Here is a tiny trained network, its code and every weight. The questions are about switching its units off for an input and a target symbol, where a switched-off unit gives its printed mean instead of its output.

import numpy as np


def w(rows, s, z=0):
    codes = np.array(rows[::2]) - 128.0
    scale = np.full(codes.shape[1], s)
    scale[-1] = z or s
    return codes * scale


def norm(h):
    return h / np.sqrt((h * h).mean(-1, keepdims=True) + 1e-5)


def f(y):
    return y / 2 * (1 + np.tanh(0.7978845608 * (y + 0.044715 * y**3)))


def softmax(a):
    e = np.exp(a - a.max(-1, keepdims=True))
    return e / e.sum(-1, keepdims=True)


def log_softmax(a):
    a = a - a.max(-1, keepdims=True)
    return a - np.log(np.exp(a).sum(-1, keepdims=True))


def net(x, mask):
    ids = ['βγδζηθμξπφψω'.index(c) for c in x.split()]
    T = len(ids)
    res = E[ids] + P[:T]
    r = norm(res)
    for j in range(3):
        rows = slice(3 * j, 3 * j + 3)
        q, k, v = (r @ M[0][rows].T for M in (Q, K, V))
        z = softmax(np.where(np.tri(T) > 0, q @ k.T / 3**0.5, -1e9)) @ v
        o = O[0][rows]
        res = res + np.where(mask[j], z, o[:, -1]) @ o[:, :-1]
    y = f(norm(res) @ A[0][:, :-1].T + A[0][:, -1])
    res = res + np.where(mask[3:11], y, B[0][:, -1]) @ B[0][:, :-1]
    return log_softmax(norm(res)[-1] @ U[:, :-1].T + U[:, -1])


Q, K, V, O, A, B = {}, {}, {}, {}, {}, {}
E = w([
[196,123,168,98],'β',
[116,77,151,6],'γ',
[188,121,151,94],'δ',
[124,57,142,204],'ζ',
[84,56,173,237],'η',
[162,142,78,181],'θ',
[58,164,170,107],'μ',
[132,127,77,184],'ξ',
[137,218,155,136],'π',
[126,133,184,139],'φ',
[103,183,218,134],'ψ',
[164,164,226,89],'ω',
],0.016)
P = w([
[105,253,141,188],'0',
[105,209,153,195],'1',
[113,167,158,198],'2',
[126,141,139,210],'3',
[136,129,117,211],'4',
[133,125,103,214],'5',
[124,126,91,212],'6',
[126,121,81,215],'7',
[121,122,71,217],'8',
[121,124,64,215],'9',
[118,119,58,213],'10',
],0.0048)
Q[0] = w([
[119,86,55,142],'h0',
[106,177,212,101],'h0',
[64,119,112,49],'h0',
[135,27,4,210],'h1',
[59,170,141,125],'h1',
[70,63,70,100],'h1',
[157,199,146,82],'h2',
[76,102,98,75],'h2',
[154,84,159,173],'h2',
],0.011)
K[0] = w([
[120,78,98,35],'h0',
[86,135,132,142],'h0',
[39,140,79,116],'h0',
[156,64,115,98],'h1',
[132,181,159,91],'h1',
[140,73,172,34],'h1',
[5,161,41,223],'h2',
[78,72,107,73],'h2',
[142,142,140,82],'h2',
],0.012)
V[0] = w([
[137,97,148,165],'h0',
[115,97,123,2],'h0',
[92,203,156,155],'h0',
[117,71,103,118],'h1',
[120,102,153,113],'h1',
[43,90,61,122],'h1',
[162,139,128,113],'h2',
[76,94,60,156],'h2',
[105,181,146,153],'h2',
],0.0099)
O[0] = w([
[174,148,2,38,152],'h0',
[91,126,101,225,14],'h0',
[160,110,49,131,254],'h0',
[61,183,124,179,67],'h1',
[147,110,156,130,130],'h1',
[133,131,140,157,110],'h1',
[128,216,129,128,108],'h2',
[100,92,86,156,76],'h2',
[93,90,48,73,214],'h2',
],0.0069,0.0054)
A[0] = w([
[192,161,108,167,185],'n0',
[118,251,212,53,145],'n1',
[70,66,160,82,103],'n2',
[118,202,142,189,254],'n3',
[160,105,193,9,143],'n4',
[91,77,94,69,89],'n5',
[94,64,179,168,218],'n6',
[144,98,86,213,42],'n7',
],0.011,0.0039)
B[0] = w([
[2,162,205,111,156],'n0',
[243,139,29,52,188],'n1',
[132,210,148,181,195],'n2',
[249,56,171,47,155],'n3',
[150,219,50,134,254],'n4',
[125,47,221,170,215],'n5',
[101,190,71,83,183],'n6',
[192,209,153,133,157],'n7',
],0.0081,0.0075)
U = w([
[153,131,64,15,170],'β',
[125,252,112,125,56],'γ',
[78,195,77,225,44],'δ',
[47,98,158,113,254],'ζ',
[173,53,107,143,175],'η',
[95,93,87,100,132],'θ',
[126,135,119,119,60],'μ',
[153,122,188,86,181],'ξ',
[123,134,119,115,76],'π',
[124,131,120,118,64],'φ',
[212,147,151,207,70],'ψ',
[131,138,179,76,141],'ω',
],0.014,0.0052)

Each question gives the input, a string of symbols that net reads in full, and the target symbol t.
The units are the heads (3 rows each of Q, K, V and O) and the neurons (one row each of A and B). Each row of codes is followed by its name. A weight is (code - 128) times the scale printed after its matrix; where a second scale follows, it is the last column's (O, A, B and U).
mask holds one flag per unit, heads first, then neurons. A switched-off unit (its flag False) gives its mean, the last column of its rows in O or B, instead of its output. The means were averaged over made-up inputs and are rounded, as every weight is.
A unit's drop is (log p(t) with every unit on - log p(t) with that unit switched off) / (log p(t) with every unit on - log p(t) with every unit switched off).
The circuit of an input: a set's keep is (log p(t) with only the set's units on - log p(t) with every unit switched off) / (log p(t) with every unit on - log p(t) with every unit switched off). Starting from all 11 units, units are removed one at a time, each time the one whose removal leaves the highest keep (on an exact tie, the one counted first), for as long as the keep stays at least 0.8.
circuit, biggest first: the units of the circuit, biggest drop first
top k neurons: the k neurons with the biggest drops, biggest first
heads that matter: for each layer, one digit per head in row order, 1 if its drop is at least 0.15 and else 0, layers parted by /
drop of u: that unit's drop, to one decimal
input μ β μ η ξ μ η η ω μ ζ, target γ: heads that matter => 001
input ω μ ω η, target γ: top 3 neurons => (n6, n5, n7)
input μ μ η μ ζ η, target δ: heads that matter => 011
input π π δ ξ, target ξ: circuit, biggest first => (h2, n3, n0, n4)
input μ φ μ η ψ ω μ η μ, target ζ: top 2 neurons => (n5, n1)
input μ ω μ μ γ δ γ μ ζ β γ, target δ: heads that matter => 100
input ψ ω ξ μ ζ θ, target γ: circuit, biggest first => (n0, n7)
input ψ ω θ π η μ μ ζ, target γ: heads that matter => 011
input γ θ δ γ π φ μ ξ, target ψ: heads that matter => 100
input μ ζ φ, target β: heads that matter => 100
input μ μ μ μ μ ω μ ξ, target γ: circuit, biggest first => (n0, h2)
input η δ δ ω, target β: circuit, biggest first => (n1)
input μ θ θ, target β: top 3 neurons => (n2, n4, n5)
input μ η γ ζ δ η μ μ ξ ω δ, target γ: heads that matter => 110
input μ θ μ μ μ γ ω μ γ γ, target δ: top 4 neurons => (n4, n2, n1, n3)
input μ δ ζ, target ξ: top 3 neurons => (n3, n4, n1)
input μ θ μ μ γ ψ γ, target γ: top 3 neurons => (n4, n2, n1)
input γ μ γ, target γ: heads that matter => 100
input η π η μ η ζ μ μ η, target δ: top 2 neurons => (n6, n1)
input μ ζ β θ ζ μ θ δ μ μ, target ζ: top 2 neurons => (n4, n5)
input μ δ η ζ η ζ η μ η, target ξ: top 4 neurons => (n3, n4, n1, n2)
input μ ζ γ η μ θ ξ, target ψ: top 4 neurons => (n3, n4, n7, n2)
input μ ζ γ μ θ, target ψ: top 4 neurons => (n3, n4, n1, n2)
input μ μ ζ μ, target δ: drop of n6 => 0.0
input γ η μ μ η γ η μ ζ, target ψ: drop of n4 => 0.2
input μ φ ζ π η γ θ, target ψ: drop of n2 => 0.1
input θ γ ζ μ μ η μ μ ψ, target β: drop of n1 => 0.4
